Moves between states:
J989: n>J121, o>J197, s>J913
J179: n>J159, o>J502, s>J57
J58: n>J249, o>J563, s>J756
J154: n>J418, o>J666, s>J250
J682: n>J29, o>J262, s>J407
J38: n>J979, o>J983, s>J919
J781: n>J103, o>J397, s>J949
J490: n>J137, o>J407, s>J820
J421: n>J407, o>J682, s>J490
J727: n>J665, o>J633, s>J656
J158: n>J433, o>J591, s>J278
J913: n>J727, o>J121, s>J350
J666: n>J512, o>J704, s>J418
J159: n>J913, o>J989, s>J888
J121: n>J633, o>J865, s>J727
J983: n>J119, o>J654, s>J979
J270: n>J759, o>J586, s>J698
J27: n>J179, o>J599, s>J317
J418: n>J990, o>J512, s>J617
J865: n>J143, o>J350, s>J633
J686: n>J197, o>J57, s>J989
J60: n>J93, o>J803, s>J985
J349: n>J949, o>J781, s>J309
J563: n>J158, o>J827, s>J249
J94: n>J393, o>J164, s>J732
J493: n>J919, o>J38, s>J654
J502: n>J989, o>J686, s>J159
J269: n>J262, o>J72, s>J682
J803: n>J489, o>J300, s>J93
J793: n>J97, o>J557, s>J59
J599: n>J502, o>J783, s>J179
J352: n>J397, o>J634, s>J781
J949: n>J493, o>J103, s>J624
J557: n>J987, o>J160, s>J97
J704: n>J16, o>J250, s>J512
J433: n>J666, o>J670, s>J154
J309: n>J624, o>J949, s>J34
J899: n>J250, o>J154, s>J704
J938: n>J60, o>J699, s>J564
J317: n>J57, o>J179, s>J686
J249: n>J278, o>J158, s>J87
J932: n>J698, o>J270, s>J472
J227: n>J269, o>J388, s>J256
J57: n>J888, o>J159, s>J197
J350: n>J656, o>J727, s>J143
J820: n>J94, o>J137, s>J520
J29: n>J520, o>J820, s>J301
J756: n>J87, o>J249, s>J591
J197: n>J865, o>J888, s>J121
J285: n>J59, o>J793, s>J160
J99: n>J564, o>J938, s>J460
J428: n>J552, o>J752, s>J388
J16: n>J91, o>J617, s>J758
J520: n>J732, o>J94, s>J367
J250: n>J617, o>J418, s>J16
J591: n>J670, o>J87, s>J433
J827: n>J591, o>J756, s>J158
J137: n>J164, o>J301, s>J94
J103: n>J38, o>J34, s>J493
J633: n>J428, o>J143, s>J665
J783: n>J686, o>J317, s>J502
J388: n>J72, o>J552, s>J269
J119: n>J160, o>J285, s>J557
J407: n>J301, o>J29, s>J137
J301: n>J367, o>J520, s>J164
J460: n>J300, o>J564, s>J803
J160: n>J880, o>J59, s>J987
J699: n>J803, o>J460, s>J60
J87: n>J899, o>J278, s>J670
J34: n>J983, o>J624, s>J38
J611: n>J460, o>J99, s>J699
J752: n>J256, o>J227, s>J552
J72: n>J490, o>J421, s>J262
J278: n>J154, o>J433, s>J899
J656: n>J227, o>J665, s>J752
J91: n>J99, o>J719, s>J611
J143: n>J752, o>J656, s>J428
J880: n>J472, o>J932, s>J586
J990: n>J522, o>J758, s>J719
J552: n>J421, o>J256, s>J72
J397: n>J34, o>J309, s>J103
J634: n>J309, o>J349, s>J397
J164: n>J352, o>J367, s>J393
J624: n>J654, o>J493, s>J983
J665: n>J388, o>J428, s>J227
J732: n>J349, o>J393, s>J634
J617: n>J719, o>J990, s>J91
J93: n>J27, o>J489, s>J221
J586: n>J58, o>J472, s>J759
J670: n>J704, o>J899, s>J666
J919: n>J793, o>J979, s>J285
J888: n>J350, o>J913, s>J865
J97: n>J270, o>J987, s>J932
J262: n>J820, o>J490, s>J29
J221: n>J317, o>J27, s>J783
J758: n>J611, o>J91, s>J522
J987: n>J586, o>J880, s>J270
J489: n>J599, o>J844, s>J27
J472: n>J563, o>J698, s>J58
J759: n>J756, o>J58, s>J827
J59: n>J932, o>J97, s>J880
J719: n>J938, o>J522, s>J99
J979: n>J557, o>J119, s>J793
J522: n>J699, o>J611, s>J938
J564: n>J985, o>J60, s>J300
J698: n>J827, o>J759, s>J563
J654: n>J285, o>J919, s>J119
J985: n>J221, o>J93, s>J844
J512: n>J758, o>J16, s>J990
J256: n>J682, o>J269, s>J421
J300: n>J844, o>J985, s>J489
J367: n>J634, o>J732, s>J352
J393: n>J781, o>J352, s>J349
J844: n>J783, o>J221, s>J599

The rows follow the links: the fewer symbols apart two states are, the more alike their rows tend to be.

Each row is also shifted at random along 8 hidden directions that mean nothing.

Each row, then its state:
[ 11,   3,   3,  15,  -8,  18,   3,  -6,   2,  -6,  11, -12,  36,   6,   1,  -6,  18, -20,   0, -11,  16, -11,  -1, -18, -12,   1,   9,   6, -13,  10,  -3, -40,   8,  -9,  -4, -16,  14, -11,  20,  -3,  36]: J421
[ 72,   1,   9, -11,  23,  -2, -40, -25,   2,  16,   5,  -2,   3,  11,  19,  11, -21, -13, -13,  11, -14,   5,  19,   5,  15,   4,   9,   7,   3,   0,  -4,  54,  15,  10,  17,  -7,  -7,  -5,   3,  16,   6]: J221
[-60,   1,  -5,  -8,  30, -25, -19,   5,  11,  54,  -5,  12,  13,  15,  17,  13, -25,  -9, -18,   4, -19,  -1,  45,   6,  14,  -6,  40,   7,   8, -18,  -7,  48,   7,  35,  20,  19, -24,  -6, -13,  -1,  26]: J670
[ 50,   5,   5, -12,  27,   0, -53, -27,   8,  21,   9,  -3,  11,  -5,  12,  37, -51,  -5, -13,  21, -21,   7,  31,   4,  17,  43,  -9,   0,  -6,   8,  16,  -9,   3,  16,   8,  -7,  -5,   8,   1, -16,   2]: J844
[ 22,   3,   5, -10, -15,  21,  -5, -22,  12,  -6,  26,  -6,  12,  10,   7, -18, -48, -28,   5,   7,  40, -15, -10, -14, -10, -17,  44,  29, -13,  -7, -31,  46,  18, -13,  41, -21,   8,  -5,  29,  47, -20]: J665
[ 28,   4,   3, -21, -32,  34,  32, -21,  14, -58,  12,  -3,   9, -16, -18,  10, -44,  25,  17,   3,  39,   8, -60,  -8,  -8,   6, -11,  -2, -11,   7,  19, -42,  -6, -31,  -8, -24,  12,  21,  16,  11,  47]: J633
[  9,  -7,   0,  25, -21,   4,  34,  11, -16, -40,  -5, -15, -46, -11,  -4, -29,  86,  24,  18, -17, -12,  -7, -37,  -6, -16, -17, -27,  -9,   1,  12, -13,  23, -28, -36,  -3,  -2,  19, -10,   5, -17, -32]: J732
[  7,  -2,  -1,   5,  -8,  -7,   9,  35, -19,  19,  -2,  18,  14,   7, -21, -13, -49, -19,   2,   7,  30,  -3,  18,  11,  -8, -14,   6,   3,   7, -15,   8,  -2,  36,  24, -26,  10,  -4,  -5, -17,  44, -15]: J270
[-26,   2,   0, -14,   5,  13,  -8, -35,  20, -28,  -3, -13, -17,   6,  15,  -2,  48,   1,  -6, -12, -10,   5, -30,  -7,   9,  -4,  -9,  -4,   2,  17,   3,  -6,  -1, -20, -11, -10,  -2,  10,  14,  -6, -19]: J197
[-40,   5,  -2, -30,  25,   4, -49, -39,  18, -15,   1, -10, -22, -12,  17,  18, -15,  10,  -4,  14, -26,   8, -10,   6,  17,  26, -31,  -4,   1,  17,  16,  28,   1, -11,   1,   2, -12,  26,   1,   1, -10]: J489
[ 30,  -3,   2, -16,   3, -12,  20,  -1,  10,  17, -14,  19,   4,  18,   4,  15,  -9,   7, -15,  -3,   2,  20,   1,  10,  20, -18,  30,  -2,  14, -20,   2,   0,   0,  21,  -1,   2, -17,  -2, -13,  -1,  18]: J91
[ -6,  11,   3,  -4,  22,   3, -69, -38,  24,  56,  38, -15,  37,   5,  31,  16, -63, -51, -14,  22,  -1, -24,  62, -22,   3,  35,  60,  37, -27,  -4, -46,   5,  -7,  14,  87, -14,   2,  -8,  34, -12, -42]: J865
[ 55,   5,   4, -19, -11,  17, -28, -30,   1, -32,   5,  -8, -15, -19,  -5,  10, -12,  -6,   3,  20,   3,  16, -24,   4,   8,  35, -44,  -2,  -6,  19,   3, -77, -13, -19,   4, -13,  11,  27,   6, -10, -85]: J502
[ 71,   2,   8,  11,   1,  13, -21, -17,  -6,  -5,  18, -15,   5,  -2,  10,  -1,  -9,  -8,   5,   6,  -1, -11,   4,  -9,  -8,   8,   2,  10, -12,   8, -12,  44,   4, -13,  24, -18,  14, -12,  20,   7,  15]: J752
[ -7,   4,  -2,  14,   2,  -4, -46,  19, -25,  13,  25,  -7, -14, -34, -15,  -5, -76,  -8,  22,  35,  -1, -23,  35,   3, -23,  42, -31,  12, -17,   5,  -8,  35,   0,  -3,  30,   9,  15,   6,  -2,  14, -63]: J983
[-36,   3,  -1,  20,  17,  11, -36,  -8,   6,  21,  19, -18,  21,   7,  11,   2,  -5, -33,  -9,  -7,   1, -25,  38, -21, -12,  18,  12,   8, -19,  16,   7, -11,  29,   8, -15, -11,  10, -13,  22,   0, -11]: J262
[-89,   4,  -9,   2,  -4,  -9,   6,  20,  -3,   2,  -4,   1,  24, -12,  -8, -14,  10,  -1,  11,   4,   0,  -6,  -2,   2,  -9,  -1, -10,   1,  -1,  -1, -13, -20, -16,  -8,  20,  19,  -2,   9,  -8,  -6,  40]: J59
[ -6,   1,   0, -23,  20,   0, -18, -31,  16, -21,  -9,  -6, -23, -11,  14,  26,   9,  34,  -5,   4, -33,  17, -20,   7,  20,  18, -27, -14,   6,  11,  22,  22, -16, -10,  -5,   1, -11,  19,  -5, -23,  33]: J93
[-35,  -2,  -2,  16, -14,   8,  11,   3,  -4, -18,   9, -14, -22,   0,   1, -34,  39,  -8,  11, -11,  11, -19, -15, -13, -19, -19,   3,   9,  -5,   7, -22,  32,   1, -23,   7,  -3,  13,  -8,  16,  15, -48]: J164
[-93,  -1,  -8, -32,  17,  -5,  30, -18,  42,  -7, -17,  11, -10,   3,   8,  45, -13,  52, -13, -15, -17,  21, -20,   2,  24,  -1,  19, -21,   8,  -8,  45,  -2, -14,  13, -32,   7, -26,  19,  -9, -33,  88]: J611
[-19,   0,  -3,  22, -11,  -6,  21,  29,  -3,  36,  14,   6,  26,   0,  -9,   2, -41, -11,   3,   0,  21, -19,  37, -13, -17,   4,  46,  13, -15, -19, -16, -24,  -9,  20,  24,   0,   9, -18,   7, -14,   1]: J493
[-38,  -3,  -1,  15, -16,  14,  44,   3,  16,  -6,   6,  -5,  12,  19,   0,  -9,  28,  -4,  -4, -32,  26, -14, -11, -23, -13, -26,  43,   3,  -9,  -2,   3, -22,   9,  -2, -23, -15,   8, -17,  22,  -3,  20]: J29
[  9,   3,   0, -20,   5, -12, -23,  -5,  -5,   6, -10,   8,  -1,  -8,   0,   1,  -6,  -7,  -2,  20, -11,  16,   0,  19,  15,  11, -24,   0,  10,  -2, -12, -24, -12,   3,  22,  13, -10,  19, -17,  -1, -37]: J512
[  7,  -2,   2, -10,  -9,  25,  28, -20,  17, -48,   7,  -8, -15, -11,  -3,  20, -19,  46,  10, -11,   8,   3, -45, -11,  -4,   3,  -7, -12,  -8,  10,  37,  28,  -1, -24, -28, -19,   7,   8,  15,  -3,  82]: J656
[  6,  -2,   3,  30,  10,   4,   3,   0,  -1,  15,   2, -15,  36,  31,  20, -22,  76, -30, -11, -32,  -3, -19,  17, -19, -10, -33,  31,   7,  -1,   7, -15,  32,  23,  -1,  -7, -10,   6, -35,  20,   6,  66]: J490
[ 47,  -2,   7,   3,  20,   2, -29, -29,   2,  -6,  -3, -16, -30,   9,  24,   4,  53,  -1, -13,  -9, -32,   3,   3,  -2,  12,   3, -12,  -6,   4,  17,   1,  38,   2,  -6,  -9, -10,   1,  -8,   8, -12, -35]: J989
[  3,   0,   4,  -4, -13,  21,   4, -22,   3, -36,   3, -15,  -2,  16,  11, -40,  61, -22,   3, -15,  17,  -6, -41,  -9,  -7, -39,   0,  10,   3,  13, -24,  34,  19, -33,   3, -14,   6,  -4,  21,  41, -11]: J428
[  9,  -2,   2,  22,  -6,  14,  -1,   8, -18, -24,   1, -15,   3,   7,  -3, -37,  57, -19,   8, -16,   7, -14, -15,  -8, -19, -22, -24,  -2,   0,  19,  -1,  23,  30, -21, -29,  -6,  15, -13,  11,  32,   8]: J520
[-92,  -5,  -9,  -2,  25, -27,   2,   9,  10,  22, -18,   6, -41,   6,  13,   5,  31,  23, -10, -10, -37,   3,  16,   8,  13, -12,   9, -11,  16,  -8,   9,  58,  -6,  18, -13,  25, -22,   0, -18, -17, -13]: J158
[-27,   5,  -5,   3,   5, -19, -34,  17, -17,  24,   2,   2,   2, -22,  -6,  -5, -20, -15,   8,  28, -15,  -4,  30,  11,  -2,  29, -24,   8,  -3,  -2, -24, -27, -22,   5,  42,  20,   1,  11, -14, -14, -61]: J472
[-85,  -7,  -8,   5, -20,  -9,  67,  33,   5,   2, -19,  16,  -5,  28,  -8, -35,  52,  -4,  -4, -32,  27,  -1, -21,  -1,  -5, -64,  41,  -1,  18, -20,  -9,   0,  14,   9, -30,  13, -12, -12,  -8,  24,  -6]: J97
[-41,   7,  -2,  10,   8,  16, -46,  -8,  -2,  -6,  28, -21,  10, -24,   0,   0, -46,  -9,  14,  15,   1, -25,  17, -14, -21,  35, -21,   9, -24,  19,   5,  27,  11, -16,  13,  -5,  15,   5,  20,  10,  12]: J137

Start here and follow the symbols in turn, left to right. Where do you end up?
Answers are names.
[ 22,  -5,   4,   1,  -5,  23,  20, -14,   5, -46,   5, -11, -25,   0,   0,  -2,   8,  29,   9, -17,   7,  -4, -39,  -8,  -9, -16, -12, -10,  -2,  12,  30,  70,  22, -24, -40, -17,   7,  -3,  14,  25,  56]
n s n n n o s n -> J949
[-32,   3,  -2, -19,  27,  -7, -38, -31,  25,  21,   0,  -2, -16,  -1,  20,  37, -17,   4, -18,   7, -29,   8,  23,  -1,  23,  33,   6,  -2,  -2,   5,  11, -20, -12,  16,   6,   1, -13,  14,   1, -35, -42]
n n s o n -> J197
[-36,  -2,  -3,  20,   1,   7,   4,  15,  -1,   3,  16,  -6,  -5,  -9,  -7,   5, -36,  10,   9,  -5,   7, -22,  18, -14, -21,  10,   9,   0, -15,   2,  18,  36,  13,   2, -16,  -3,  10, -10,   9,   2,  25]
n n o s o n s -> J59
[-84,   8,  -5,  -5,   9,  20, -47, -26,  21,   1,  32, -20,  10, -11,   9,   2, -56, -24,   4,  11,  13, -27,  16, -22, -14,  28,  10,  18, -26,  15,   0,  11,  19,  -8,  16, -12,   7,  10,  29,  16, -23]
o o n s o n -> J367
[ 70,  -8,   5,  36, -22,   2,  39,  27, -11,  18,  15,   4, -17,   2, -15,  10, -32,   8,   3,  -8,  22, -15,  25, -15, -18,   6,  37,   3, -15, -14,   2, -18,  -6,  18, -10, -15,  21, -29,  10, -21, -51]
o n n o n o n o s -> J97
[ 12,   3,  -1,  32,  -8,  -4,   3,  28, -21,  15,   1,  -4,  41,  -6, -12,  -8,  31, -21,   6,  -2,   1, -10,  24,  -7, -16,  15, -12,   0, -10,   6, -14, -80, -13,   2,   6,   3,  17, -12,  -1, -29,  15]
s o n o n -> J59
[-22,  -2,  -3, -10,  17, -13, -36,  10, -10,  25,  -7,  12, -17,  10,  -2, -12, -32, -28, -10,  12,   2,   2,  27,  17,   8,  -6, -10,   1,  14,  -4,   9,  30,  46,  27, -29,  17, -17,   6, -19,  48, -79]
o n o s s s -> J522
[ 23,   6,   4, -11,   4,  13, -27, -31,   9, -13,   9, -13,  10,  -2,  13,   3,   8, -12,  -1,   5,  -5,   1, -10,  -6,   5,  12,  -8,   7,  -7,  14, -10,  -9,  -4, -17,  21, -13,   4,   7,  16,  -2,  -1]
o s s n n o s s -> J407
[ -9,   0,  -1,  33,  14,   3, -23,  10, -11,  10,   9, -17,  10,  -5,   3,   2,  24,  -9,   1,  -8, -17, -20,  32, -13, -16,  22, -17,  -4, -13,  18,  13,  -5,  11,   1, -22,  -3,  15, -16,  10, -19,  16]
o n o o o n o n -> J919
[-27,  -5,  -4,  17, -27,  10,  56,  30,  -1, -16,   3,   7, -13,  -7, -28,   5, -24,  26,  11, -16,  30,  -7, -13, -10, -19,  -2,   9, -10,  -8,  -5,  31, -42,   4,   3, -49,  -6,  12,  -5,   0,  -7,   0]
s n n n n s n s n -> J278
[  0,   1,   2,  18,   0,  16, -16,  -6,  -7, -12,   5, -18,   8,  10,   4, -22,  56, -31,  -3, -16,   4, -13,   0, -13, -11,  -4, -15,   1,  -7,  22,  -1, -26,  25, -12, -29, -12,  14, -10,  17,  10, -29]
s s n n s -> J781
[ 12,  -3,   3, -12,  10,  11,   2, -27,  22,  -7,   5,  -3, -25,  13,  12,  22, -20,  14, -12, -11,   1,   3,  -6,  -8,  10,  -3,  22,  -4,  -2,   1,  26,  35,  18,   7, -30, -16,  -6,  -3,  12,   5,  -2]
n n s s s o n -> J682
[ 45,  -3,   4, -19,   9,   2,  13, -16,  19,   5,   0,  12, -15,   5,   3,  43, -59,  33, -12,   0,  -1,  16,   0,   3,  18,   8,  23,  -8,   2, -13,  36,  23,   5,  21, -22, -10, -12,   2,  -3,  -8,  33]
n n n n n s -> J143
[-90,   8,  -8, -38,  13,   1, -48, -14,   1, -26, -12,  -1,   4, -10,  -1, -24,   1, -21,   4,  20,  -3,  12, -27,  22,  11,  -3, -58,  -1,  16,  17,   4,   5,  26, -18,  -8,  21, -19,  40, -17,  52, -15]
n n s n o o -> J300
[ 59,   2,   7, -15,  -1,   9, -28, -31,  -1, -24,   0,  -9, -19,  -5,   8,  -4,  22,  -8,  -1,  11, -10,  12, -21,   6,  12,  12, -32,   0,   2,  15, -11, -11,  -8, -20,  13, -10,   4,  14,   5,   1, -60]
n s o o n n s s s -> J682
[-17,  -4,  -3,  12,  15, -23,  -4,  24, -16,  19, -17,   7, -12,   0,  -2,  -2,  28,   7,  -4,  -3, -26,   4,  21,  13,   5,  -2, -20, -12,  12,  -2,  10,  13,   1,  17, -21,  21,  -9,  -5, -22, -11,  -2]
s s s n o -> J666
[-23,  -3,   0, -17,  29,  -8,  -9, -16,  19,  18, -14,   8, -13,  25,  18,  18,   7,   2, -25, -13, -16,  13,  12,   6,  23, -15,  19,  -9,  15,  -4,  28,  33,  29,  27, -41,   4, -24,  -2,  -8,   7,   9]
s s s s n -> J502
[ -6,   5,  -1,  18,  -8,  10, -16,  22, -23,  -1,  10,  -6,  51,   0, -13, -33,  -5, -40,  12,   3,  26, -18,   9,  -4, -25,  -9, -16,  10,  -7,  10,  -7,  -5,  36,  -9,  -6,   2,  11,  -8,   4,  45,  44]
o n s s n n n -> J472
[ -4,   4,  -2, -16, -21,  -7,   9,  18, -12,   1,  -6,  17,  28,  -6, -18, -20, -26, -18,  10,  21,  26,  10, -12,  17,   1, -10,  -5,  11,   7, -15, -29, -45, -10,  -2,  36,  15,  -6,  16, -16,  25, -14]
n n n s s s -> J611
